array([[129, 143, 110, 134, 135, 141, 144, 208, 138, 130],
       [137, 112, 129, 130, 129, 125, 128,  78, 127, 234],
       [137, 123, 119, 133, 133, 132, 136, 132, 134, 221]])
->
array([[138, 130, 129, 143, 110, 134, 135, 141, 144, 208],
       [127, 234, 137, 112, 129, 130, 129, 125, 128,  78],
       [134, 221, 137, 123, 119, 133, 133, 132, 136, 132]])

array([[ 59,  80,  76, 139, 104,  90, 112],
       [110, 202, 219,  84, 170, 189, 204],
       [ 56, 127, 152, 140, 145, 153, 159],
       [151, 183, 172, 217, 209, 165, 144],
       [132, 172,  79, 236, 231, 121,  86]])
->
array([[ 90, 112,  59,  80,  76, 139, 104],
       [189, 204, 110, 202, 219,  84, 170],
       [153, 159,  56, 127, 152, 140, 145],
       [165, 144, 151, 183, 172, 217, 209],
       [121,  86, 132, 172,  79, 236, 231]])

array([[179,  92, 216],
       [136,  52, 135],
       [ 72, 216,  65]])
->
array([[ 92, 216, 179],
       [ 52, 135, 136],
       [216,  65,  72]])

array([[114, 155, 174, 184, 150, 180, 154, 131, 175, 177, 188, 168, 145],
       [162, 234,  82,  85, 148, 200, 107, 155, 134, 207, 156, 220, 190],
       [124, 198,  98, 134, 153, 195, 131, 153, 139, 199, 107, 200, 182]])
->
array([[168, 145, 114, 155, 174, 184, 150, 180, 154, 131, 175, 177, 188],
       [220, 190, 162, 234,  82,  85, 148, 200, 107, 155, 134, 207, 156],
       [200, 182, 124, 198,  98, 134, 153, 195, 131, 153, 139, 199, 107]])

array([[ 55, 163, 160, 161, 191, 119, 201, 166,  42],
       [ 82,  88, 166,  92, 150, 124, 157,  91,  90],
       [113, 146, 102, 156, 118,  84, 144, 172,  83]])
->
array([[166,  42,  55, 163, 160, 161, 191, 119, 201],
       [ 91,  90,  82,  88, 166,  92, 150, 124, 157],
       [172,  83, 113, 146, 102, 156, 118,  84, 144]])

array([[115, 126, 144, 134, 123, 142, 125, 100, 101, 128, 105, 172, 107,
        140],
       [144,  25, 107, 127, 104, 147, 141, 143, 143, 140, 117,  78, 124,
        110],
       [142,  99, 105, 131, 170, 148, 116, 161, 116, 102, 108,  94, 130,
        119],
       [129, 181, 125, 131, 113, 138, 104, 130, 145, 130, 114, 206, 126,
        140]])
->
array([[107, 140, 115, 126, 144, 134, 123, 142, 125, 100, 101, 128, 105,
        172],
       [124, 110, 144,  25, 107, 127, 104, 147, 141, 143, 143, 140, 117,
         78],
       [130, 119, 142,  99, 105, 131, 170, 148, 116, 161, 116, 102, 108,
         94],
       [126, 140, 129, 181, 125, 131, 113, 138, 104, 130, 145, 130, 114,
        206]])

array([[162, 224, 186],
       [127, 215, 182],
       [183,  51, 154]])
->
array([[224, 186, 162],
       [215, 182, 127],
       [ 51, 154, 183]])

array([[110, 132, 109, 131, 196,  29, 127],
       [119, 122, 131, 127, 146,  67, 120],
       [ 94, 116, 117, 151, 111,  57, 108],
       [116, 142, 118, 140, 185, 154, 155],
       [122, 130, 124, 140, 154, 141, 136]])
->
array([[ 29, 127, 110, 132, 109, 131, 196],
       [ 67, 120, 119, 122, 131, 127, 146],
       [ 57, 108,  94, 116, 117, 151, 111],
       [154, 155, 116, 142, 118, 140, 185],
       [141, 136, 122, 130, 124, 140, 154]])
